Below are the code and all the weights of a small trained network. Each question names an input and a target symbol and asks about switching units off, where a switched-off unit gives its printed mean instead of its output.

import numpy as np


def w(rows, s, z=0):
    codes = np.array(rows[::2]) - 128.0
    scale = np.full(codes.shape[1], s)
    scale[-1] = z or s
    return codes * scale


def norm(h):
    return h / np.sqrt((h * h).mean(-1, keepdims=True) + 1e-5)


def f(y):
    return np.maximum(y, 0)


def softmax(a):
    e = np.exp(a - a.max(-1, keepdims=True))
    return e / e.sum(-1, keepdims=True)


def log_softmax(a):
    a = a - a.max(-1, keepdims=True)
    return a - np.log(np.exp(a).sum(-1, keepdims=True))


def net(x, mask):
    ids = ['αβγδεζηθλτφψ'.index(c) for c in x.split()]
    T = len(ids)
    res = E[ids] + P[:T]
    u = 0
    for l in range(3):
        q, k, v = (norm(res) @ M[l].T for M in (Q, K, V))
        z = softmax(np.where(np.tri(T) > 0, q @ k.T / 2**0.5, -1e9)) @ v
        res = res + np.where(mask[u], z, O[l][:, -1]) @ O[l][:, :-1]
        u += 1
        y = f(norm(res) @ A[l][:, :-1].T + A[l][:, -1])
        res = res + np.where(mask[u : u + 8], y, B[l][:, -1]) @ B[l][:, :-1]
        u += 8
    return log_softmax(norm(res)[-1] @ U[:, :-1].T + U[:, -1])


Q, K, V, O, A, B = {}, {}, {}, {}, {}, {}
E = w([
[34,152,156,161,143,130,97],'α',
[122,197,109,149,170,155,94],'β',
[64,158,230,145,141,114,125],'γ',
[88,105,255,111,84,121,119],'δ',
[41,121,193,153,113,161,115],'ε',
[147,120,205,128,104,203,132],'ζ',
[143,178,182,156,157,194,135],'η',
[128,200,109,133,92,158,87],'θ',
[74,143,128,64,152,100,161],'λ',
[84,172,160,79,102,48,116],'τ',
[89,112,135,99,129,226,135],'φ',
[157,120,120,107,172,125,172],'ψ',
],0.0014)
P = w([
[129,25,169,93,255,135,42],'0',
[164,153,128,80,150,141,68],'1',
[109,82,152,143,189,115,99],'2',
[160,175,130,87,129,135,101],'3',
[108,109,144,155,163,108,127],'4',
[159,185,123,96,112,130,131],'5',
[109,116,135,161,139,108,147],'6',
[159,186,109,105,96,126,156],'7',
[111,118,122,170,121,105,167],'8',
[159,186,95,116,77,124,183],'9',
[118,123,105,180,95,103,186],'10',
[163,180,78,126,62,122,204],'11',
[118,119,98,183,90,104,197],'12',
],0.0012)
Q[0] = w([
[142,2,32,203,206,70,100],'0.h0',
[60,195,186,177,66,97,196],'0.h0',
],0.0072)
K[0] = w([
[133,110,178,120,158,103,2],'0.h0',
[137,157,127,156,54,127,226],'0.h0',
],0.0072)
V[0] = w([
[214,170,143,242,158,233,169],'0.h0',
[67,26,68,37,103,246,154],'0.h0',
],0.0011)
O[0] = w([
[189,132,179,187,150,149,110,147],'0.h0',
[129,253,151,89,146,121,154,2],'0.h0',
],0.0026,0.00043)
A[0] = w([
[80,173,38,99,93,160,91,229],'0.n0',
[129,104,119,133,98,237,171,232],'0.n1',
[231,133,143,47,120,24,125,132],'0.n2',
[104,61,129,249,203,125,142,178],'0.n3',
[175,180,79,185,71,169,42,253],'0.n4',
[171,171,195,17,90,88,169,113],'0.n5',
[183,185,70,135,214,64,137,185],'0.n6',
[245,135,118,128,153,229,146,237],'0.n7',
],0.0015,0.00067)
B[0] = w([
[164,141,217,135,184,124,140,181],'0.n0',
[107,149,183,133,161,124,81,224],'0.n1',
[136,191,163,252,197,190,167,162],'0.n2',
[156,188,113,74,175,116,159,254],'0.n3',
[171,75,170,79,94,106,163,196],'0.n4',
[123,141,36,122,144,154,109,249],'0.n5',
[117,68,147,98,114,198,140,159],'0.n6',
[32,129,134,111,135,29,112,222],'0.n7',
],0.002,0.00099)
Q[1] = w([
[130,23,71,214,189,139,113],'1.h0',
[67,207,254,144,70,64,202],'1.h0',
],0.0059)
K[1] = w([
[76,115,235,110,176,165,3],'1.h0',
[148,150,105,190,8,116,221],'1.h0',
],0.0039)
V[1] = w([
[164,210,101,149,67,6,127],'1.h0',
[90,149,126,164,191,81,207],'1.h0',
],0.0019)
O[1] = w([
[96,131,216,12,246,97,2,15],'1.h0',
[147,78,55,166,110,213,11,253],'1.h0',
],0.0014,0.00055)
A[1] = w([
[168,108,151,148,62,197,33,95],'1.n0',
[146,109,38,123,208,151,227,3],'1.n1',
[251,134,124,77,146,128,84,211],'1.n2',
[80,228,137,108,96,123,102,232],'1.n3',
[79,149,78,79,140,156,48,131],'1.n4',
[100,83,118,113,83,19,67,176],'1.n5',
[122,88,133,250,193,62,203,110],'1.n6',
[147,198,68,137,109,200,163,171],'1.n7',
],0.0018,0.00055)
B[1] = w([
[146,111,134,188,165,80,98,159],'1.n0',
[167,44,188,125,19,143,124,147],'1.n1',
[116,116,68,91,102,142,209,148],'1.n2',
[159,83,71,142,80,145,159,252],'1.n3',
[189,92,193,155,68,124,85,151],'1.n4',
[160,191,194,122,133,109,85,154],'1.n5',
[177,79,111,101,193,112,96,197],'1.n6',
[168,129,132,131,162,167,6,152],'1.n7',
],0.002,0.0019)
Q[2] = w([
[187,171,11,119,116,142,227],'2.h0',
[84,71,225,112,253,124,151],'2.h0',
],0.0022)
K[2] = w([
[182,6,201,102,184,49,57],'2.h0',
[84,220,180,228,48,188,163],'2.h0',
],0.0022)
V[2] = w([
[132,11,169,122,185,126,56],'2.h0',
[9,147,145,111,175,189,130],'2.h0',
],0.0013)
O[2] = w([
[152,171,71,87,116,140,245,254],'2.h0',
[64,188,71,235,89,90,164,161],'2.h0',
],0.0012,0.00097)
A[2] = w([
[76,108,214,171,101,179,108,141],'2.n0',
[153,76,113,93,145,235,174,123],'2.n1',
[70,3,128,144,58,67,133,161],'2.n2',
[144,206,94,189,241,72,105,175],'2.n3',
[62,238,126,112,127,203,138,52],'2.n4',
[61,83,164,58,208,93,105,144],'2.n5',
[158,116,63,35,54,81,96,3],'2.n6',
[217,158,165,71,92,179,117,158],'2.n7',
],0.0018,0.00044)
B[2] = w([
[138,109,109,125,207,77,163,252],'2.n0',
[100,198,170,189,38,82,104,171],'2.n1',
[101,172,68,43,194,214,122,196],'2.n2',
[98,60,164,43,50,240,89,173],'2.n3',
[173,93,151,48,81,93,72,174],'2.n4',
[194,201,49,163,16,82,103,203],'2.n5',
[42,36,238,202,249,170,134,151],'2.n6',
[81,99,43,150,180,82,90,209],'2.n7',
],0.0016,0.0018)
U = w([
[173,243,131,35,69,144,17,203],'α',
[73,124,49,40,69,175,224,166],'β',
[135,142,183,1,173,75,203,114],'γ',
[209,190,186,235,180,120,201,120],'δ',
[73,175,44,200,221,176,197,108],'ε',
[218,74,80,213,101,173,57,200],'ζ',
[197,129,188,100,179,253,103,19],'η',
[54,185,182,187,50,201,153,112],'θ',
[76,47,144,110,223,89,32,167],'λ',
[196,24,108,92,124,171,183,3],'τ',
[206,153,124,179,27,7,178,91],'φ',
[62,56,55,144,78,196,48,100],'ψ',
],0.0086,0.0026)

Each question gives the input, a string of symbols that net reads in full, and the target symbol t.
The units are the heads (2 rows each of Q, K, V and O) and the neurons (one row each of A and B). Each row of codes is followed by its name. A weight is (code - 128) times the scale printed after its matrix; where a second scale follows, it is the last column's (O, A, B and U).
mask holds one flag per unit, layer by layer, with each layer's heads first. A switched-off unit (its flag False) gives its mean, the last column of its rows in O or B, instead of its output. The means were averaged over made-up inputs and are rounded, as every weight is.
A unit's drop is (log p(t) with every unit on - log p(t) with that unit switched off) / (log p(t) with every unit on - log p(t) with every unit switched off).
most important unit: the unit with the biggest drop
top k neurons: the k neurons with the biggest drops, biggest first
top k neurons in layer l: the k neurons of layer l with the biggest drops, biggest first
input δ β γ γ, target ε: top 3 neurons	[0.n3, 0.n7, 1.n3]
input ζ φ ζ γ φ γ γ θ, target γ: top neuron	[0.n4]
input γ ε δ γ δ τ γ ζ η θ γ δ, target γ: top 2 neurons in layer 2	[2.n5, 2.n1]
input ζ γ ε ε λ γ δ γ, target β: top 3 neurons	[1.n3, 0.n7, 2.n2]
input φ γ φ δ ε ζ, target φ: top 3 neurons in layer 2	[2.n2, 2.n3, 2.n7]
input γ β δ γ ζ γ γ ψ γ δ, target ζ: top 2 neurons	[0.n2, 0.n5]
input δ γ τ δ, target λ: top 2 neurons	[0.n5, 2.n7]
input γ δ γ, target γ: top 4 neurons	[0.n3, 2.n7, 0.n5, 1.n0]
input γ ψ ζ β δ γ δ γ γ η, target δ: top 2 neurons	[0.n4, 0.n7]
input ζ γ φ γ γ γ δ ζ φ τ δ β, target λ: top 2 neurons in layer 2	[2.n7, 2.n6]
input δ γ γ τ η β ζ γ γ ζ φ ζ, target α: top 3 neurons in layer 0	[0.n5, 0.n7, 0.n1]
input φ φ τ γ τ α θ β, target γ: top 4 neurons in layer 0	[0.n4, 0.n7, 0.n5, 0.n0]
input τ δ η γ θ τ γ δ τ θ, target λ: top 4 neurons	[2.n6, 2.n7, 0.n7, 0.n1]
input λ γ δ ζ δ γ, target φ: top neuron	[2.n2]
input α δ γ δ ε η ζ γ γ δ, target β: top 3 neurons in layer 2	[2.n2, 2.n5, 2.n1]
input ζ ζ η δ δ δ γ ζ α, target ψ: top 4 neurons	[2.n3, 1.n6, 0.n3, 2.n0]
input γ δ δ δ δ δ α γ γ φ η γ, target α: top 2 neurons in layer 0	[0.n5, 0.n7]
input θ δ τ γ δ δ γ, target γ: top 2 neurons in layer 0	[0.n5, 0.n3]
input λ φ δ γ η γ ψ γ ζ γ ζ η θ, target φ: top 3 neurons	[0.n4, 1.n2, 1.n6]
input δ τ γ γ, target λ: top 3 neurons	[2.n5, 1.n4, 2.n0]
input β λ γ ψ η δ, target ζ: top neuron in layer 0	[0.n5]
input δ τ ζ ψ, target ζ: top 3 neurons	[0.n2, 1.n1, 1.n7]
input η φ γ γ φ γ δ γ ζ φ θ γ α, target ψ: top 2 neurons	[2.n3, 0.n3]
input δ ζ ψ α γ γ ζ θ, target γ: top 4 neurons	[0.n4, 0.n7, 2.n6, 1.n2]
input δ ψ θ ζ β λ δ λ, target ψ: top 3 neurons in layer 2	[2.n6, 2.n7, 2.n1]
input β ζ λ φ ε, target ε: top 2 neurons in layer 0	[0.n5, 0.n2]
input γ γ φ ψ τ γ, target ζ: most important unit	1.h0
input ε γ δ λ δ ζ γ γ γ, target λ: top 2 neurons in layer 1	[1.n6, 1.n3]
input γ γ γ ζ ε τ, target λ: top 3 neurons in layer 1	[1.n4, 1.n3, 1.n2]
input η γ γ δ γ λ α γ γ γ γ γ, target ε: top 2 neurons in layer 2	[2.n2, 2.n3]
